Below is a small trained network, with its code and all its weights. Each question gives an input and a class and asks what happens when units are switched off, that is, made to give their printed mean instead of their output.

import numpy as np


def w(rows, s, z=0):
    codes = np.array(rows[::2]) - 128.0
    scale = np.full(codes.shape[1], s)
    scale[-1] = z or s
    return codes * scale


def norm(h):
    return h / np.sqrt((h * h).mean(-1, keepdims=True) + 1e-5)


def f(y):
    return y / 2 * (1 + np.tanh(0.7978845608 * (y + 0.044715 * y**3)))


def log_softmax(a):
    a = a - a.max(-1, keepdims=True)
    return a - np.log(np.exp(a).sum(-1, keepdims=True))


def net(x, mask):
    res = np.array(x, float).reshape(1, 5) / 4 @ E
    u = 0
    for l in range(2):
        y = f(norm(res) @ A[l][:, :-1].T + A[l][:, -1])
        res = res + np.where(mask[u : u + 8], y, B[l][:, -1]) @ B[l][:, :-1]
        u += 8
    return log_softmax(norm(res)[-1] @ U[:, :-1].T + U[:, -1])


A, B = {}, {}
E = w([
[216,207,193,126,73],'x0',
[124,132,130,127,128],'x1',
[138,93,122,254,67],'x2',
[122,131,129,127,128],'x3',
[177,107,148,206,243],'x4',
],0.0069)
A[0] = w([
[159,137,163,143,246,196],'0.n1',
[66,63,149,115,93,67],'0.n2',
[137,144,67,2,115,19],'0.n3',
[130,124,179,155,159,30],'0.n4',
[131,167,103,102,210,3],'0.n5',
[173,190,124,67,160,170],'0.n6',
[54,81,38,39,254,121],'0.n7',
[160,111,107,116,80,249],'0.n8',
],0.0097,0.0025)
B[0] = w([
[113,58,145,115,115,220],'0.n1',
[114,156,57,89,188,152],'0.n2',
[48,163,161,194,109,182],'0.n3',
[206,132,125,172,97,133],'0.n4',
[200,123,63,44,120,152],'0.n5',
[146,111,168,87,187,178],'0.n6',
[104,113,163,170,1,255],'0.n7',
[71,203,159,69,97,162],'0.n8',
],0.0097,0.0077)
A[1] = w([
[177,110,106,44,193,187],'1.n1',
[252,132,149,145,144,122],'1.n2',
[30,29,73,20,130,141],'1.n3',
[117,35,93,166,137,53],'1.n4',
[81,116,1,164,41,160],'1.n5',
[152,88,41,144,164,4],'1.n6',
[130,188,147,89,110,45],'1.n7',
[142,71,146,85,132,121],'1.n8',
],0.0099,0.0039)
B[1] = w([
[97,187,127,98,207,144],'1.n1',
[152,100,78,80,113,168],'1.n2',
[249,127,93,132,156,210],'1.n3',
[78,135,188,150,138,173],'1.n4',
[138,165,96,116,186,254],'1.n5',
[93,138,115,159,160,124],'1.n6',
[68,141,166,160,106,142],'1.n7',
[139,149,94,122,141,146],'1.n8',
],0.014,0.0079)
U = w([
[51,206,77,125,48,222],'0',
[208,183,37,64,228,134],'1',
[212,3,131,161,79,155],'2',
[73,50,128,252,165,43],'3',
[25,179,208,47,102,2],'4',
],0.012,0.0058)

Each question gives the input, the list of numbers given to net, and the class t.
The units are the neurons (one row each of A and B). Each row of codes is followed by its name. A weight is (code - 128) times the scale printed after its matrix; where a second scale follows, it is the last column's (A, B and U).
mask holds one flag per neuron, layer by layer. A switched-off neuron (its flag False) gives its mean, the last column of its row in B, instead of its output. The means were averaged over made-up inputs and are rounded, as every weight is.
A unit's drop is (log p(t) with every unit on - log p(t) with that unit switched off) / (log p(t) with every unit on - log p(t) with every unit switched off).
The circuit of an input: a set's keep is (log p(t) with only the set's units on - log p(t) with every unit switched off) / (log p(t) with every unit on - log p(t) with every unit switched off). Starting from the 12 units with the biggest drops (on a tie, the unit counted first), units are removed one at a time, each time the one whose removal leaves the highest keep (on an exact tie, the one counted first), for as long as the keep stays at least 0.8.
circuit, biggest first: the units of the circuit, biggest drop first
top k neurons: the k neurons with the biggest drops, biggest first
k most important neurons of layer l: the k neurons of layer l with the biggest drops, biggest first
drop of u: that unit's drop, to one decimal
input [-8,5,0,4,8], class 2: 2 most important neurons of layer 0 => (0.n1 0.n3)
input [-3,7,7,4,0], class 1: circuit, biggest first => (0.n7)
input [-4,6,0,5,5], class 2: circuit, biggest first => (0.n3 0.n7)
input [-6,5,-7,-7,-3], class 0: top 2 neurons => (0.n7 0.n3)
input [-8,-4,-8,7,-1], class 0: top 4 neurons => (0.n7 0.n3 1.n5 0.n1)
input [4,-5,-6,-2,-3], class 4: circuit, biggest first => (0.n3 0.n6)
input [6,-8,-7,-2,-5], class 4: circuit, biggest first => (0.n6 0.n3)
input [-8,7,-2,-1,3], class 2: top 2 neurons => (0.n7 1.n3)
input [1,8,-2,-6,0], class 4: 2 most important neurons of layer 1 => (1.n5 1.n2)
input [-5,1,7,3,0], class 1: top 2 neurons => (1.n5 0.n7)
input [8,0,-5,-8,0], class 4: top 2 neurons => (1.n3 1.n5)
input [4,-2,-5,-5,-4], class 4: circuit, biggest first => (0.n6 0.n3)
input [0,4,-5,0,0], class 0: top 2 neurons => (0.n7 0.n3)
input [-2,4,3,-1,-8], class 1: top neuron => (0.n7)
input [-7,-3,1,5,-7], class 1: 2 most important neurons of layer 1 => (1.n3 1.n5)
input [0,-5,-2,-6,-2], class 0: 2 most important neurons of layer 0 => (0.n3 0.n1)
input [-4,-8,7,-6,0], class 1: 2 most important neurons of layer 1 => (1.n5 1.n7)
input [8,4,0,4,-7], class 4: top 2 neurons => (0.n7 1.n3)
input [-8,-5,-6,-2,-2], class 0: 3 most important neurons of layer 0 => (0.n7 0.n3 0.n1)
input [-3,-8,-2,4,-1], class 0: circuit, biggest first => (0.n7)
input [-3,-3,-6,0,-2], class 0: drop of 0.n3 => 0.5
input [5,-5,-1,1,-3], class 4: drop of 0.n7 => 0.2
input [-2,0,-1,-7,4], class 2: drop of 0.n4 => 0.0
input [-3,8,-4,4,1], class 2: drop of 0.n7 => 0.4
